Below are the code and all the weights of a small trained network. Each question names an input and a target symbol and asks about switching units off, where a switched-off unit gives its printed mean instead of its output.

import numpy as np


def w(rows, s, z=0):
    codes = np.array(rows[::2]) - 128.0
    scale = np.full(codes.shape[1], s)
    scale[-1] = z or s
    return codes * scale


def norm(h):
    return h / np.sqrt((h * h).mean(-1, keepdims=True) + 1e-5)


def softmax(a):
    e = np.exp(a - a.max(-1, keepdims=True))
    return e / e.sum(-1, keepdims=True)


def log_softmax(a):
    a = a - a.max(-1, keepdims=True)
    return a - np.log(np.exp(a).sum(-1, keepdims=True))


def net(x, mask):
    ids = ['ΓΛΠΦβδεζημξσ'.index(c) for c in x.split()]
    T = len(ids)
    res = E[ids] + P[:T]
    u = 0
    for l in range(3):
        r = norm(res)
        for j in range(2):
            rows = slice(2 * j, 2 * j + 2)
            q, k, v = (r @ M[l][rows].T for M in (Q, K, V))
            z = softmax(np.where(np.tri(T) > 0, q @ k.T / 2**0.5, -1e9)) @ v
            o = O[l][rows]
            res = res + np.where(mask[u + j], z, o[:, -1]) @ o[:, :-1]
        u += 2
    return log_softmax(norm(res)[-1] @ U[:, :-1].T + U[:, -1])


Q, K, V, O = {}, {}, {}, {}
E = w([
[145,84,168,227,96,91,217,165,188,121,125,150],'Γ',
[112,59,101,213,35,131,90,109,33,117,89,107],'Λ',
[126,184,146,124,68,56,143,189,152,131,75,132],'Π',
[169,132,123,190,117,80,123,115,117,139,166,39],'Φ',
[189,109,125,172,192,39,165,149,79,92,83,93],'β',
[106,131,83,140,130,92,148,137,94,150,179,150],'δ',
[87,171,113,167,125,119,89,128,117,128,149,129],'ε',
[51,67,142,148,99,130,112,87,84,164,84,125],'ζ',
[119,164,118,148,105,124,160,109,143,115,93,147],'η',
[88,142,43,145,139,129,123,134,133,140,106,141],'μ',
[44,103,134,66,161,92,100,117,95,6,200,114],'ξ',
[124,144,185,153,179,156,99,245,105,129,109,144],'σ',
],0.013)
P = w([
[102,154,77,171,89,95,130,129,54,90,131,155],'0',
[88,132,125,250,120,80,106,215,104,42,114,148],'1',
[102,155,121,144,102,78,147,162,63,151,99,106],'2',
[132,142,112,124,109,135,132,104,89,94,147,144],'3',
[91,117,156,219,147,105,89,150,146,97,128,137],'4',
[102,141,137,121,131,93,152,152,113,185,90,92],'5',
[140,132,136,103,129,151,129,102,126,119,143,141],'6',
[98,101,179,204,165,126,92,129,198,126,103,118],'7',
[118,116,144,114,130,91,145,162,133,205,90,88],'8',
[152,133,132,89,137,144,114,84,146,130,143,137],'9',
],0.013)
Q[0] = w([
[65,99,104,167,175,170,105,81,148,55,186,167],'L0H1',
[164,142,121,197,150,129,136,168,189,131,127,133],'L0H1',
[123,109,160,210,153,61,125,254,170,156,65,128],'L0H2',
[91,114,129,137,127,92,126,107,142,88,133,88],'L0H2',
],0.046)
K[0] = w([
[17,132,98,109,41,174,134,125,103,100,116,222],'L0H1',
[90,122,111,116,181,179,18,71,125,119,131,128],'L0H1',
[97,159,143,192,154,139,140,254,53,55,100,145],'L0H2',
[110,109,173,66,152,160,78,138,144,115,130,129],'L0H2',
],0.037)
V[0] = w([
[29,160,116,148,36,213,177,202,114,122,178,110],'L0H1',
[126,122,126,107,164,87,147,139,82,119,65,255],'L0H1',
[110,60,109,105,126,152,180,221,150,70,78,86],'L0H2',
[129,94,145,184,58,143,71,209,90,66,147,83],'L0H2',
],0.0087)
O[0] = w([
[58,149,116,137,47,134,73,80,153,183,164,209,187],'L0H1',
[80,91,101,111,123,126,176,175,100,59,28,203,176],'L0H1',
[149,125,47,123,139,99,109,48,147,133,114,177,158],'L0H2',
[189,80,125,135,140,54,77,91,95,178,135,253,251],'L0H2',
],0.0046,0.014)
Q[1] = w([
[164,175,207,114,119,106,85,114,136,234,26,155],'L1H1',
[68,126,131,200,106,104,137,182,164,210,36,135],'L1H1',
[253,151,133,41,125,185,150,99,140,71,179,201],'L1H2',
[140,164,120,159,81,222,156,126,120,83,169,132],'L1H2',
],0.033)
K[1] = w([
[161,60,169,222,101,65,155,95,165,142,58,209],'L1H1',
[162,134,97,189,116,99,203,138,224,149,104,108],'L1H1',
[253,173,125,130,65,96,175,151,178,118,112,186],'L1H2',
[134,177,112,195,67,152,166,170,130,135,116,91],'L1H2',
],0.036)
V[1] = w([
[128,101,89,110,111,69,95,120,186,57,135,93],'L1H1',
[126,44,160,83,167,152,190,195,167,179,222,156],'L1H1',
[159,64,213,29,86,77,179,110,250,101,145,137],'L1H2',
[172,120,88,255,115,175,213,148,75,126,160,175],'L1H2',
],0.0097)
O[1] = w([
[116,132,141,131,202,98,96,97,111,158,152,82,152],'L1H1',
[118,57,74,128,140,173,199,199,142,172,214,159,3],'L1H1',
[175,110,159,29,58,99,63,124,172,52,75,138,1],'L1H2',
[163,182,163,224,194,146,174,2,98,148,103,172,176],'L1H2',
],0.0049,0.009)
Q[2] = w([
[129,190,122,103,129,201,145,118,125,74,153,147],'L2H1',
[101,98,114,255,123,130,105,134,204,40,141,124],'L2H1',
[87,87,115,205,112,80,141,153,165,159,92,89],'L2H2',
[160,117,127,97,76,110,172,140,55,230,89,87],'L2H2',
],0.033)
K[2] = w([
[84,204,114,118,113,126,134,146,91,43,196,128],'L2H1',
[140,217,137,35,204,213,127,154,204,184,89,164],'L2H1',
[59,75,90,93,144,93,163,64,185,171,107,67],'L2H2',
[166,5,206,171,68,95,135,101,107,83,148,96],'L2H2',
],0.029)
V[2] = w([
[181,127,18,212,46,122,134,124,108,100,110,97],'L2H1',
[191,143,148,146,137,221,53,179,62,179,102,163],'L2H1',
[85,194,138,143,118,7,195,109,166,79,180,140],'L2H2',
[132,37,149,206,40,100,166,87,127,122,117,76],'L2H2',
],0.018)
O[2] = w([
[185,113,115,3,151,189,86,132,182,172,104,102,223],'L2H1',
[95,84,173,130,138,195,83,185,158,72,122,59,169],'L2H1',
[153,103,151,99,109,117,159,183,193,44,201,75,248],'L2H2',
[100,97,131,159,45,164,191,101,74,113,135,92,162],'L2H2',
],0.0073,0.013)
U = w([
[127,108,100,113,88,160,255,193,116,187,206,144,169],'Γ',
[66,96,175,73,101,207,131,84,83,151,81,95,153],'Λ',
[132,231,182,133,67,134,188,118,176,76,82,119,150],'Π',
[187,137,147,140,117,138,123,98,129,179,194,10,156],'Φ',
[187,98,107,105,197,94,198,141,79,92,78,61,132],'β',
[92,142,133,98,177,54,166,66,74,95,214,169,131],'δ',
[91,211,57,147,154,158,113,118,174,143,166,91,219],'ε',
[93,106,130,161,75,105,116,103,48,163,91,136,179],'ζ',
[189,98,195,164,95,138,152,32,197,91,120,208,45],'η',
[168,90,110,170,233,146,47,125,151,191,80,217,2],'μ',
[134,103,108,23,61,88,60,184,153,71,140,132,114],'ξ',
[37,153,171,191,157,161,109,203,126,75,140,70,144],'σ',
],0.0089,0.0054)

Each question gives the input, a string of symbols that net reads in full, and the target symbol t.
The units are the heads (2 rows each of Q, K, V and O). Each row of codes is followed by its name. A weight is (code - 128) times the scale printed after its matrix; where a second scale follows, it is the last column's (O and U).
mask holds one flag per head, layer by layer. A switched-off head (its flag False) gives its mean, the last column of its rows in O, instead of its output. The means were averaged over made-up inputs and are rounded, as every weight is.
A unit's drop is (log p(t) with every unit on - log p(t) with that unit switched off) / (log p(t) with every unit on - log p(t) with every unit switched off).
The circuit of an input: a set's keep is (log p(t) with only the set's units on - log p(t) with every unit switched off) / (log p(t) with every unit on - log p(t) with every unit switched off). Starting from all 6 units, units are removed one at a time, each time the one whose removal leaves the highest keep (on an exact tie, the one counted first), for as long as the keep stays at least 0.8.
circuit, biggest first: the units of the circuit, biggest drop first
unit that matters most: the unit with the biggest drop
which heads matter: for each layer, one digit per head in row order, 1 if its drop is at least 0.15 and else 0, layers parted by /
input ξ Π η ξ ε ξ σ μ ζ, target ζ: which heads matter	00 / 00 / 11
input β ξ μ μ ε μ ε, target σ: which heads matter	01 / 00 / 00
input μ ξ η, target ξ: unit that matters most	L2H2
input μ η μ σ Π μ, target μ: which heads matter	01 / 01 / 01
input μ η Γ ξ μ σ, target ξ: which heads matter	00 / 01 / 00
input ζ μ μ ε, target σ: which heads matter	01 / 01 / 10
input ε Λ β σ η, target σ: which heads matter	00 / 00 / 10
input Γ β σ δ η μ Λ Π ε η, target Π: circuit, biggest first	(L0H2 L2H1)
input ξ Π σ, target ξ: circuit, biggest first	(L2H2 L2H1)
input μ ε μ μ σ ζ δ Φ μ, target Φ: which heads matter	10 / 00 / 00
input β Π Π μ Π, target μ: which heads matter	00 / 01 / 00
input Λ Π η Π ξ ξ δ σ Φ δ, target Γ: circuit, biggest first	(L0H2 L1H1)
input Π ξ δ μ ξ Π σ ζ Λ, target Λ: circuit, biggest first	(L0H1 L2H2 L2H1)
input μ δ μ μ Φ σ δ, target Γ: circuit, biggest first	(L1H1)
input ξ σ μ ζ Π, target μ: circuit, biggest first	(L0H2 L2H2)
input ε Λ σ, target Λ: which heads matter	00 / 00 / 11
input μ η β Λ ζ Π ξ Φ η, target Φ: which heads matter	10 / 00 / 01
input Λ Γ σ β δ μ β η, target μ: which heads matter	00 / 00 / 01
input μ μ ε, target ε: circuit, biggest first	(L1H2 L2H1)
input Π ζ Π Π Π μ, target ζ: circuit, biggest first	(L2H2)
input η ξ Γ μ, target ε: circuit, biggest first	(L0H2 L1H2 L2H2)
